In the rows, 128 means zero.
Each row is followed by its class number. Each block has new classes, again numbered from 0 up, in any order.
[143 162  83 142 121  87 109 118 172 119  85 163 136 137 167 146 109  87
 101  95  93 111  91  94 126 139 120 124 166  73 128 109] => 6
[122 101 150 166 165  88 165  62 117 112 124 126 124 128 122 122  99 164
 128 110 111  90 104 121 124 181  99 157  98  55 125 141] => 0
[130 171 150 104 134 122 168 145 104 155 111 156 134 195 126  75 105 153
 120 145 100 115 116 127 130 141  97 103  71  47 129 122] => 7
[191 149  90  88 116  84 148 112 115 149  90 172 149 184 177 129  92  91
 176 166  99 104 158  61 155 108 126  45 141 115 152  73] => 0
[134 119 157 147 159  94 169  87 122 111 145 109 126  99 114  85 137 121
 117  97 139 112 125 130 135 154 107 183  77 104 139 117] => 1
[159 148 121  80  79 129  99 169 136 106  82 199 145 143 158 178 134  76
 155 121  95 137 104 140 102 122 147  67 188 129 119 118] => 6
[159 149  91 115 125 119 151 128 170  90 131 135  88 107 142  85 117 119
 140 116 117 124 150 149 136 138 114 156 157  47  86 112] => 8
[165 138 113  82 171  26 189 102 187  84  94 144  95 171  70  56 123 200
 166 119 120 145 152  96 109 109 129  81 153  82 115  88] => 3
[138 152  75  81 119  92 134 131 145  88 114 163 126 159  96  95 121 184
 132 137 130 136 156 123 127 138 137 151 157  98 103 135] => 3
[127 153 126  81 127  78 145 148 152 103 124 123 151 154 116 107 180 127
 139 101 124 150 152 140 126 170  87  98 112 113 172 133] => 1
[159 142  84 129 142  82 175 122 146 142  95 132 137 136 156 163  62  61
 154 112  93  81 112  76 145  62 122 132 133  47 132  46] => 1
[100 129  95  59 155  87 166  75 101 105 124 167  88 154  95 103 109 175
 146 173 109 112  75 164 138 137  78 120 114  73  79 133] => 3
[112 126 128  77 137  54 149 153 171 126  91 181 130 200 140 168  97  99
 150 115  94 146 123 139  97  73 166  74 150  83 123  79] => 3
[ 89 165 125 177 155 147 136 125 170 128 156 104 156 133 172 126 126 121
 113  79 146  67 125 126 174 148 106 190  97  39 128 112] => 4
[114 164 130 147 149 102 123 101 135 121 128 127 147 115 123 101 167 111
 101 109 134 112  85 132 134 164 131 167 133  98 116 148] => 6
[140 130 124 142 133  79 175  84 135 140 127 119 109  95 155 116 129  89
 107  84 114 118 131 152 152 150  72 164  76  40 139  92] => 1
[ 86 154 112 113 162  65 158  98 115 143 121 139 152 202 135 147  95 136
  96 108 113 113 131 127 139 128  59 156  92  70 131 102] => 4
[107 140 100 146 121 139 132 120 115 120 134 161 143 134  78 103 155  60
 145 118 159 114 126 126 139 131  93 138 143  30 128  58] => 5
[183 136 118 109 109  89 161  74 113 142  98 161 170 161 115 121  85 128
 152 139 103  87 116  76 117 114  89  61 153 104 138  80] => 0
[127 143  90  64 155  75 151 164 129 191 100 147 112 169  93  83 128 101
 129 160 171 131 139 134 116 101 114  68 122 111 111  38] => 6
[157 130 126 137 119  89 112 128 144 113 108 150 153 129 158 113 137 116
 128 101 101 126 124 126 106 148 123 105 164 134 136 151] => 6
[105 151 145 141 146 131 163  74 136 125 156  82 128  87 112  92 152 135
 100 110 158 134 114 163 153 132  68 147 103 109 109 107] => 4
[163 185  94  95 127 110 162 135 101 168 102 142 154 171 105  45 124  81
 125 179 129 129 164  87 132  84 116  76 176  63 105  47] => 6
[105 114 144 137 122 114 166 102 105 132 144 123 143 109 117 164 111  82
 116 123 124 114 117 156 123  82  98 204 137  85  89  99] => 8
[116 127 147 138 164 111 156  91 114 135 134 144 108 127 105 119 106 138
 127 128 119 113 127 116 128 116 125 139 110  97 110  88] => 2
[130  92  75 109 116  88  95 155 109 198  86 184 141 200 135 159 100 103
 146 164 137 121 135  85 106  97 143  89 103 207 158  89] => 0
[106  80 102  81 148  47 153 150 114 128 110 160 112 174 158 174 105 108
 135 150 130 173 185 157 130 150  85 125  76 138 138 106] => 0
[129 106 135 112 159 111 134 135 104 160 146 151 119 162 116  93 115 136
 184 166 128 128 190 108 126 100 162  95 123 154 114  94] => 2
[114 143 140 128 117 106 162 104 147 132 121 144 118 129 140 131 158 109
 123 119 120 137 131 143 158 113 127 147 108  45 116 101] => 3
[131 155  85  69 148  81 104 174 174 120 105 175  93 201 131 105 112 125
 153 118 134 122 154 111 119 158 181 101 137  94 129 100] => 8
[112 124 145 113 153 105 178 139 158 122 125  80 145 166  91 187  76 185
 115 117 123 124 132 120 116 140 107 110 112  71 147 118] => 5
[111 131 186 135 131 164 171  82 104 107 171 137 132 102 122 118 124 161
 110 126 113 104 136 161 135 147  67 167 114  67  96 123] => 2
[155 139  53 131  91 142 114 162 206 183 109 128 142 131 119 127  50  59
 117 126 128 119 114  96 130  77 151 103 140 120 100  50] => 8
[121 147 154 132 135 112 157 119 142 124 147 133 106 129 157  79 141 184
 116 114 147  87 146 126 123 134  83 165 128  67 124 108] => 7
[108 127 116 151 135  92 157  87 162 140 145 143 118 130 113  77 140  80
 117 101 128 103 119 142 116 103  65 169 145  37  97  64] => 8
[113 171  94 143 130 132  98 129 159 110 105 151 135 174 155 107 109 120
 110  98 102 113 113 104 114 127 115  93 170  73 141 105] => 4
[ 94 128 150 166 120 165 157  87 139 122 156 121 153 128 162 131  85 110
  82 118 113 104 123 133 134  91  46 179 130  77  99  82] => 4
[145 128 135 144 127 106 171  84  86 143 123 149 131 100 138 117  82  75
 156 137 105 116 102 127 162 107 106 136  97  64  91  91] => 7
[101 128 130 157 145 107 169  87 174 122 153 131 132 125 169 125 120 111
 102  84 122 111 127 161 150 121  33 192  87  70 105  93] => 4
[108 132 168 148 141 145 171  82 118 129 151 111 137 130 101  92 120 166
  91 113 154 107 134 133 140 133  59 180  85  95 112  96] => 4
[145 105 145  77 110 160 144 142 114 102 141 156 150 159  86 131  72 160
  98 161 163 129 144 111  84  98  95 121 141 205 135  80] => 5
[132 115 175  66 134  90 181 113  61 143 128 138 127 163  90 170 116 179
 148 138 148  97 159 136 142 143 114 176  73 114 119 127] => 8
[ 99 117 149 141 115 154 156  94 110 119 141 125 132 106 127 189 108  82
 113 124 118 125  92 158 148 139  82 141 108  49 124 103] => 5
[107 116 130 149 176  83 151 102 114 111 154 120 109  90 168 103 108 106
 139 133 147 107 118 122 150 104 114 174 118 121 110 101] => 7
[107 124 121  79 140 121 181 141 179 113 139 166 122 201  44 110 106 158
 137 146 130 144 127 152  91 121  66 152 110  80  84  84] => 5
[ 85 130 110 101 122 165 115 173 176 108 133 174 112 160 140 108 153  73
 163 136 122 155 115 182 106  87  91  94 151 122  89  82] => 4
[131 127  72 110 136  78 126 127 114 143  87 150 128 133  93 178  89  55
 170 121 124 119  89 105 160 119 152 116 108 100 118  91] => 8
[122 129  88 191 153  79 158  90 158 122 113 124 127 112 135 110 107 114
 121  93 104 106 106 114 159 116 134 189 106  22 110 122] => 3
[139 123 132 180 128 132 155  88 143 152 123 121 143 105 110 107 131  91
 173 118 111 106  99 133 148 156 134 117 106  34 105 118] => 0
[108 136 152 144 114 119 136 114 100 139 126 160 135 177 153 152 149 130
 120 110  98  79 133 115 131 132 101 200 113  49 138 141] => 8
[118 199 109  92 122 121 116 113 139  91 125 176 163 157 125 180 112 139
 103 111  92 110  96 115 130 148 125 151 151 103 122 139] => 2
[102 155 107 108 180 103 130 145 182 110 139 137 169 209  92  65  91 181
 114 132 147  82 107 104  82 166 137 118 146 104 130 122] => 0
[134 110 115 184 149 108 164 102 140 105 138 150 134  97 167 156  85 120
 134  87  87  84 137 127 153 123  72 193 105  50 111 116] => 2
[107 123 126 114 173  67 109 161 117 139 129 152 125 194 177 114 130 163
 173 141 130  96 145  88 129 126 158 128 106 167 158 151] => 7
[109 176 122  83 141 109 153 135 157  90 113 154 166 177  80 140  92 153
  89 123 131 123  86 116 127 126 160 163 115  95 112 123] => 3
[ 98 127 131 112 126  85 161  73 111 123 121 151 116 110 135 151 138 110
 121 111 123 111  87 169 152 128  85 124 113  38 119 101] => 3
[167  84 115 115 155  65 168 131 129 143  93 119 121 125 121 102  51 145
 120 130 126 124 143 114 106 123  82  56 127 120 125  77] => 6
[139 162 121  98 168 121 169 115 115 116 115 119 114 126  83  96 114 127
 167 157 125 115 129  84 153 103 118  34 151  72 127  54] => 2
[151 124 145 141  97 145 170  92 137 113 131 120 115  71 128  99 149  77
 137 118 103 136 117 148 127 104  67 117 142  69 117  81] => 1
[112 108 150 123 141 125 176  98 126 109 141 129 112 118 108  86 121 113
 119 124 125 117 124 140 124 143  52 144  97  58 125  79] => 1
[157 133 105 146 175  81 144 103 102 123 114 133 132 106 164 111  78 127
 107 107 139  67 106 106 165 174 126 169  89  89 126 130] => 6
[112 142 147 139 160 102 149  84  63 128 159 139 135 124 117  65 176 119
 116 142 137 129 171 124 137 115  93 153 128 121 133 108] => 2
[112 112 147 134 121 106 158  60 105 120 146 172 138 133 127 100 135 133
 141 130 110  94 113 147 136 120  92 167 126  64  95 122] => 3

A new block, with new classes numbered from 0.
[138 105 150 125 141 123 112  70 174 147 123 120 144 116 138 140 190 123
 130 167 122 128 128  91 125 155 146 123 201 146 118 119] => 8
[106 120 123 112  72 140 121  98 156 114 119 110 168 131 101 132 159 168
 134 148  89 130 119 126 152 130 119 158 135 134  92 107] => 3
[110 104 149  44 194  46 142  53  99 107 143  80 106 133 160 113 108 164
 117 192 115 143 161  95 107 152 164 164 163 193 103 170] => 5
[110 144 122 105 178  95 131 138  93 109 102 149 107 108 110 107  61  98
 126 108 118 131 112 127 122 116 137 110 109 148 121 139] => 1
[127 126 129 146 152 135 124 125 126 132 132 143 109 132 151 155 129 112
 129 101 159  99 138 125 112 128 130 116 131 142 151 124] => 8
[150  99 140  99 166 118 119 102 152 134 154 153 124 139 157 134 147 101
 139 128 166 142 124 105 117 140 129  84 144 113 140 132] => 0
[110 113 140 103  98 165 119  90 168 125 144 132 170 131 130 155 171 186
 111 142 109 142 136 111 135 150 114 139 165 135 103 113] => 0
[ 90 172 108 152 105 170 139 201 106  98 131 145 122 124 110 134  88 135
  98  81 151 128 138 183 162 123  97 173  80 120 143 130] => 6
[167 122 138 132 158 121 101 119 157 127 113 122 124 112 134  84 166  51
 145 165 155 170 126 105  87 141  96 116 160 113 168 168] => 4
[ 77 155 138 155  78 234 141 164 161 117 115 138 174 129  97 136 122 164
  87  95 127 119 167 128 125 152  66 159 145 117 134 117] => 1
[155 114 128  88 139 105 120 140 120 156 131 150  80 135 150 123 114  68
 168 117 148 102 113 132  89 107 134  94 123 130 144 140] => 4
[104 138 126  99  79 185 131 140 146 129 128 138 155 131 112 144 113 199
 106 108 107 119 140 145 127 127 108 147 148 126 117 119] => 0
[ 76 142 123  99 172  97 129  80 118  69 126  95 125 123 123 112 111 154
 109 133 117 170 120 128 151 150 116 176 115 186 103 151] => 6
[150 131 112 122 142 108 109 182 107 140 140 137  76 153 159 123 123  49
 145 111 162 123 116 150 122 105 125 131  90 121 161 153] => 4
[ 84 144 133 105 161 123 125 115 119 107 117 120 128 120 124 123  87 130
  99 127 114 130 131 123 129 139 117 155 137 180 109 144] => 1
[ 89 159 123 111 174 107 139 139  78 101 140 129 105 125 136 125  87 118
 110 113 136 124 137 134 148 134 143 159 121 138 124 157] => 2
[110 138 106 123 110 139 122 135 118 114 114 131 126 130 105 120  94 131
 122 100 111 122 100 149 136 107 133 134 121 124 108 112] => 7
[ 85 143 113 115 200 132 144 118 128  78 126 132  95 146 149 127  85 105
 118  97 167 119 140 123 130 144 112 143 104 171 133 150] => 8
[111 114 132  98 152 105 126  88 121 102 138 129 134 134 131 133 140 113
 147 141 147 139 133 114 135 141 122 128 120 142 117 130] => 3
[146 152 117 157 135 150 125 197 104 131 134 157 101 131 133 122  91  55
 122  91 192 114 135 161 117 116 116 106 103  97 169 141] => 7
[140 134 126 127  86 156 114 146 150 131 121 134 169 120 107 123 153 164
 109 143 102 160 122 140 142 118 122 147 155  93 128 122] => 0
[142  72 148  56 137  78 116  44 149 147 148 122 139 143 144 138 180 163
 149 167 100 144 114  90 129 131 170 110 172 141  93 118] => 0
[166 118 125 112 109 112 108 138 136 145 125 133 144 127 121 113 152 128
 131 147 115 159 114 140 130 109 144 124 151  94 135 136] => 0
[135 127 112  96 133 108 124 120 110 135 123 155 113 124 123 106 108  92
 156  95 131 115  98 130 107 108 128 109 103 108 136 150] => 2
[130 114 155 133 150 119 123 103 103 141 150 113 110 134 145 142 139 111
 118 136 168 115 159 115 106 136 147 112 166 136 148 129] => 7
[169 102 145 126  95 142 103 126 149 176 143 147 147 124 136 153 167 148
 134 126 126 120 123 121 112 119 143  91 175  95 147 107] => 0
[102 142 162 119 159 122 135 116 111 105 133  93 121 123 135 125 162 127
 103 186 133 164 178 110 131 159 128 175 183 144 127 154] => 4
[122 131  96 123  91 154 127 181 112 121 124 155 119 141 121 129  90 143
 126  82 126 121 116 163 123 107 105 147  83 102 141 132] => 5
[126 110 152  87 195  84 143  86 106 112 144 139  99 122 137 111 124  91
 150 131 180 141 151 116 109 147 133 105 132 141 146 154] => 6
[ 65 145 117 126 167 120 136 130  95  75 120 109 117 139 121 122  83 143
  89 113 121 135 148 125 142 129 115 170  84 177 125 149] => 1
[151 112 141 142 129 110 118  99 148 136 108  98 141 128 112  94 200 116
 127 188 126 162 154 111 125 139 147 157 183 117 148 152] => 8
[143 125 126  98 156  92 109 125 112 131 117 126  94 119 141 114 117  87
 148 137 123 132 107 125 105 115 135 120 134 142 135 150] => 4
[108 135 124 143  97 169 125 109 157 114 118 143 172 111 100 112 159 137
 120 123 107 144 117 110 132 138 101 146 149  92 120 127] => 2
[ 95 136 129  91  88 169 133 132 119 123 117 148 155 118  97 147 113 212
 110 120  97 133 138 150 139 127 119 151 144 118 105 117] => 0
[128 121 143 100 115 170 126 138 129 149 142 158 128 133 133 147 122 148
 126 109 163 111 162 140 103 135 107 113 144 116 153 136] => 0
[ 98 167 126 164 160 159 139 198  86 102 151 148  89 139 143 156  78  86
  93  86 192 106 154 157 156 140 123 128 101 121 148 128] => 7
[143 119 132 123 163  96 114 116 136 117 102 117 132 119 109  68 135  69
 126 156 132 169 125 108 109 130 118 127 133 131 150 170] => 1
[151 113 118 167  89 135 102 144 123 160 130 155 126 129 120 149 136 110
 133  96 126 103  91 143 132  99 144 102 121  96 132  89] => 7
[125 136 114 108 172  82 126 126  96 112 137 117 103 139 140  94 113  81
 128 125 142 141 120 123 135 118 147 146 110 121 142 169] => 2
[ 93 161 125 146  63 190 137 184 121 127 138 135 143 119 111 153 121 170
  96 100 137 118 146 177 153 129 101 173 119 120 137 116] => 6
[135 125 139 136 112 145 119 113 130 152 134 137 140 117 124 122 149 120
 131 120 136 112 137 110 105 129 124 120 158  99 153 136] => 2
[118 110 155 117 113 144 125  94 145 133 149 125 150 132 134 154 174 128
 138 147 154 122 157 108 127 159 117 124 163 132 125 118] => 3
[165 131 111 138  81 116 114 183 111 161 117 163 120 115  99 115 120 104
 151  98 122 125  86 181 142  85 142 124 105  82 146 114] => 6
[137 120 157 137 176 152 116 103 149 128 167 106 124 137 173 121 155  57
 106 144 214 142 167  96  90 169 111 112 191 150 169 161] => 7
[102 122 119 109  81 140 120 113 130 120 124 141 158 127 106 153 140 163
 140 122  99 117 112 139 153 120 120 147 114 128  94  97] => 3
[127 121 141 129 181 113 136 138 100 116 157 140  96 137 165 154 102 123
 122 108 166 114 155 115 114 140 139 108 138 119 151 130] => 5
[109 160 122 135 202 146 137 170 121  78 146 144 104 122 163 137  59  98
  99  96 179 133 144 125 120 158  97 121 117 136 152 152] => 5
[118 139 113 105 119 119 106 129 122 119  98 122 120 107 109 112 116 135
 129 147  83 144  96 139 125 116 120 161 128 148 113 143] => 4
[144 118 139 136  94 128 110 140 137 151 124 125 127 130 122 128 184 114
 136 165 113 141 128 129 135 126 134 148 158 100 129 121] => 4
[133 125 126 133 127 141 122 156 115 137 151 142 114 137 156 159 106 139
 121  96 147 105 138 135 109 123 124 122 128 116 152 122] => 5
[106 136 135 106 148 121 123 121 120 115 157 122 126 128 159 168 115 119
 122 121 149 110 130 120 143 149 130 127 132 170 117 124] => 3
[118 107 127 112  79 142 120 126 145 154 126 160 142 134 116 149 144 129
 138 101  98 102 101 125 130 107 128 114 118 127 102  93] => 1
[113 151 127 119 154 152 120 160 124 123 142 138  88 127 169 152  85  87
 121 101 168  99 131 139 100 138  93 123 116 161 150 150] => 4
[121 106 124 115  75 142 113 110 169 146 110 125 157 137 101 107 156 135
 128 136  85 129 108 120 125 113 117 143 138 131 109 117] => 1
[ 74 128 151  91 137 139 153  92 118 101 145 125 131 126 123 142 130 171
 113 127 143 130 164 124 138 158 115 160 134 163 115 132] => 6
[165 119 122 163 103 117 110 163 137 146  99 142 148 124  90  81 157  70
 133 140 115 160 112 137 128  97 129 126 130  71 150 130] => 1
[140 108 117  95 148 123 114 109 171 119 146 140 133 149 152 128 131 118
 134 116 134 140  98 113 134 126 126 104 127 125 120 124] => 0
[ 99 157 130 125 144 135 136 137 107 114 142 129 128 120 133 132 113 125
 107 119 130 124 136 128 141 136 135 151 147 121 124 141] => 2
[ 93 154 112 165 121 186 116 158 176  98 124 140 155 126 127 133 110 106
  89  95 125 129 108 123 144 134  79 140 112 145 124 117] => 1
[161 128 132 158  81 154 109 146 146 162 131 121 155 127 118  92 187  86
 122 140 144 146 137 129 112 122 115 149 166  66 172 157] => 2
[106 129 138 106 167 128 146 114 130 104 143 138 113 129 134 117 101 113
 129 112 171 128 142 135 121 142 110 128 126 140 140 140] => 6
[175 113 106 115  81 109 102 153 132 163 103 154 139 109 107 114 117 136
 147 124  78 134  69 147 121  95 146 120 138  84 121 114] => 5
[114 137 103 131 109 146 127 140 129 122  93 167 129 121  97 134 117 138
 142  93 105 116 103 149 142 109 127 137 110 114 112 107] => 8
